Below are the code and all the weights of a small trained network. Each question names an input and a class and asks about switching units off, where a switched-off unit gives its printed mean instead of its output.

import numpy as np


def w(rows, s, z=0):
    codes = np.array(rows[::2]) - 128.0
    scale = np.full(codes.shape[1], s)
    scale[-1] = z or s
    return codes * scale


def norm(h):
    return h / np.sqrt((h * h).mean(-1, keepdims=True) + 1e-5)


def f(y):
    return y / 2 * (1 + np.tanh(0.7978845608 * (y + 0.044715 * y**3)))


def log_softmax(a):
    a = a - a.max(-1, keepdims=True)
    return a - np.log(np.exp(a).sum(-1, keepdims=True))


def net(x, mask):
    res = np.array(x, float).reshape(1, 8) / 4 @ E
    u = 0
    for l in range(4):
        y = f(norm(res) @ A[l][:, :-1].T + A[l][:, -1])
        res = res + np.where(mask[u : u + 7], y, B[l][:, -1]) @ B[l][:, :-1]
        u += 7
    return log_softmax(norm(res)[-1] @ U[:, :-1].T + U[:, -1])


A, B = {}, {}
E = w([
[110,195,86,140,3,146,34,159,101,157],'x0',
[186,182,77,79,191,158,104,128,94,160],'x1',
[124,130,115,129,133,129,135,143,118,121],'x2',
[131,126,125,128,131,128,123,131,120,111],'x3',
[140,128,117,136,120,130,144,143,133,129],'x4',
[110,80,39,156,131,244,136,38,191,98],'x5',
[127,128,126,128,131,125,124,127,129,128],'x6',
[124,129,131,124,128,130,126,129,134,138],'x7',
],0.0056)
A[0] = w([
[191,132,76,126,176,155,109,108,98,146,58],'L0N1',
[107,80,51,132,172,185,159,90,163,124,79],'L0N2',
[85,143,41,187,76,195,66,73,125,129,2],'L0N3',
[232,170,114,138,160,125,61,148,102,166,204],'L0N4',
[145,136,107,147,60,118,27,183,75,174,25],'L0N5',
[132,76,110,133,141,168,92,94,136,145,128],'L0N6',
[254,153,70,80,181,155,91,115,76,179,197],'L0N7',
],0.0061,0.0026)
B[0] = w([
[194,139,190,153,196,149,39,97,145,163,163],'L0N1',
[117,122,119,240,157,138,63,77,128,147,237],'L0N2',
[109,144,187,3,120,115,220,195,180,90,251],'L0N3',
[90,73,106,107,133,93,201,114,59,167,221],'L0N4',
[84,113,96,197,112,155,68,96,68,223,233],'L0N5',
[95,101,66,191,161,129,122,117,151,112,168],'L0N6',
[226,183,66,128,154,84,80,47,180,226,255],'L0N7',
],0.0057,0.0049)
A[1] = w([
[89,133,217,202,189,150,157,209,170,55,64],'L1N1',
[175,113,127,3,129,84,232,98,142,167,134],'L1N2',
[153,144,41,116,92,169,136,148,127,135,89],'L1N3',
[14,47,178,131,81,162,105,207,34,102,74],'L1N4',
[175,120,231,137,180,14,160,132,57,90,169],'L1N5',
[144,240,126,123,57,69,224,189,113,177,149],'L1N6',
[133,119,175,203,9,64,10,157,127,90,5],'L1N7',
],0.0042,0.0031)
B[1] = w([
[103,72,113,112,54,150,167,145,40,147,165],'L1N1',
[193,146,184,145,215,106,106,154,203,56,201],'L1N2',
[82,194,148,99,178,93,162,136,211,123,133],'L1N3',
[112,206,169,242,111,145,141,130,183,151,198],'L1N4',
[116,141,128,93,129,218,76,226,184,97,254],'L1N5',
[71,90,114,110,207,143,110,94,83,141,240],'L1N6',
[246,180,103,156,145,180,161,126,155,254,153],'L1N7',
],0.0054,0.0029)
A[2] = w([
[63,44,106,176,74,114,174,87,136,121,2],'L2N1',
[114,91,108,49,158,156,152,72,146,141,215],'L2N2',
[175,202,81,64,46,180,113,114,176,145,17],'L2N3',
[65,223,76,67,105,193,163,101,199,158,124],'L2N4',
[3,41,172,164,108,170,129,167,126,84,243],'L2N5',
[81,111,156,111,167,174,139,237,116,104,55],'L2N6',
[79,166,194,83,88,141,189,201,162,74,129],'L2N7',
],0.0062,0.0023)
B[2] = w([
[194,52,175,164,213,113,171,111,40,147,168],'L2N1',
[151,195,103,162,118,106,95,225,126,141,185],'L2N2',
[190,17,254,55,181,123,179,129,159,65,154],'L2N3',
[157,136,161,80,134,36,102,189,105,72,201],'L2N4',
[56,102,203,98,78,161,207,87,72,132,253],'L2N5',
[105,115,126,81,55,120,158,58,122,98,169],'L2N6',
[119,241,32,129,56,184,105,41,223,140,196],'L2N7',
],0.0061,0.0058)
A[3] = w([
[246,133,83,103,145,75,64,126,68,218,39],'L3N1',
[24,125,172,226,97,98,137,248,86,122,3],'L3N2',
[80,144,161,27,59,222,150,81,183,83,65],'L3N3',
[152,128,157,166,97,70,138,212,76,142,121],'L3N4',
[191,160,91,5,164,80,129,186,94,164,184],'L3N5',
[204,112,213,82,184,84,72,163,194,106,150],'L3N6',
[107,108,196,104,2,134,152,121,133,131,67],'L3N7',
],0.0061,0.0025)
B[3] = w([
[51,95,137,122,25,199,163,122,131,61,254],'L3N1',
[244,161,173,175,139,179,107,89,205,145,166],'L3N2',
[64,181,88,81,77,112,156,166,183,63,239],'L3N3',
[156,190,96,131,175,163,74,58,123,179,148],'L3N4',
[116,54,143,96,132,33,154,198,89,68,241],'L3N5',
[188,93,87,135,171,80,120,247,121,51,207],'L3N6',
[127,253,116,127,168,139,126,178,157,70,223],'L3N7',
],0.0069,0.0058)
U = w([
[21,212,197,91,38,167,212,149,207,40,187],'0',
[213,35,93,56,179,2,122,221,127,75,227],'1',
[144,246,210,225,69,192,52,101,154,241,91],'2',
[73,82,36,84,31,49,34,135,19,244,44],'3',
[60,11,222,216,165,185,242,20,95,112,1],'4',
[207,88,34,199,224,158,45,56,212,151,143],'5',
],0.0081,0.0032)

Each question gives the input, the list of numbers given to net, and the class t.
The units are the neurons (one row each of A and B). Each row of codes is followed by its name. A weight is (code - 128) times the scale printed after its matrix; where a second scale follows, it is the last column's (A, B and U).
mask holds one flag per neuron, layer by layer. A switched-off neuron (its flag False) gives its mean, the last column of its row in B, instead of its output. The means were averaged over made-up inputs and are rounded, as every weight is.
A unit's drop is (log p(t) with every unit on - log p(t) with that unit switched off) / (log p(t) with every unit on - log p(t) with every unit switched off).
The circuit of an input: a set's keep is (log p(t) with only the set's units on - log p(t) with every unit switched off) / (log p(t) with every unit on - log p(t) with every unit switched off). Starting from the 12 units with the biggest drops (on a tie, the unit counted first), units are removed one at a time, each time the one whose removal leaves the highest keep (on an exact tie, the one counted first), for as long as the keep stays at least 0.8.
units of the circuit, in order: the units of the circuit, biggest drop first
most important unit: the unit with the biggest drop
top k neurons: the k neurons with the biggest drops, biggest first
k most important neurons of layer l: the k neurons of layer l with the biggest drops, biggest first
drop when u is switched off: that unit's drop, to one decimal
input [0,-6,-3,0,8,4,5,8], class 4: units of the circuit, in order : [L2N1]
input [2,8,5,3,8,-8,4,-6], class 3: top 2 neurons : [L0N3; L0N5]
input [0,0,5,4,1,5,4,6], class 4: 4 most important neurons of layer 0 : [L0N2; L0N7; L0N6; L0N3]
input [7,1,-7,8,7,-3,-7,7], class 3: top 2 neurons : [L2N5; L0N2]
input [0,1,5,5,0,4,4,8], class 5: 2 most important neurons of layer 0 : [L0N2; L0N6]
input [1,7,3,2,0,3,-8,0], class 1: top 2 neurons : [L0N5; L3N5]
input [-6,5,2,7,-7,2,6,4], class 5: top 2 neurons : [L0N3; L0N2]
input [0,-2,-8,6,-7,7,0,-6], class 4: 2 most important neurons of layer 1 : [L1N5; L1N2]
input [0,-5,-8,-5,-8,6,7,4], class 4: top 4 neurons : [L2N1; L0N2; L1N5; L0N6]
input [1,-5,3,-1,-7,-7,-6,3], class 2: top 3 neurons : [L0N3; L1N7; L1N4]
input [-2,7,1,-3,4,1,4,-5], class 5: 4 most important neurons of layer 0 : [L0N3; L0N1; L0N7; L0N2]
input [7,-2,2,-2,5,-7,-5,1], class 2: top 2 neurons : [L0N7; L3N2]
input [0,7,-6,8,1,3,-6,8], class 5: top 2 neurons : [L0N1; L0N2]
input [2,4,5,8,2,-5,6,7], class 3: top 2 neurons : [L0N5; L0N3]
input [5,1,-2,7,-1,6,4,1], class 1: most important unit : L2N4
input [-4,-5,-7,8,-3,2,4,-8], class 4: top 2 neurons : [L0N3; L2N1]
input [3,8,4,-7,4,-8,6,0], class 3: top 3 neurons : [L0N5; L0N3; L3N1]
input [6,1,7,-3,3,-3,-8,-1], class 3: 2 most important neurons of layer 2 : [L2N5; L2N2]
input [-1,-5,-7,5,8,7,0,-2], class 4: top 3 neurons : [L2N1; L0N2; L1N5]
input [6,-1,-5,-6,-2,-5,-8,0], class 2: most important unit : L0N7
input [7,1,-2,-7,-1,-1,3,4], class 3: 2 most important neurons of layer 0 : [L0N5; L0N2]
input [-8,5,2,-1,6,2,-7,-3], class 5: 2 most important neurons of layer 0 : [L0N3; L0N2]
input [5,8,3,4,0,7,-3,6], class 1: drop when L0N3 is switched off : 0.3
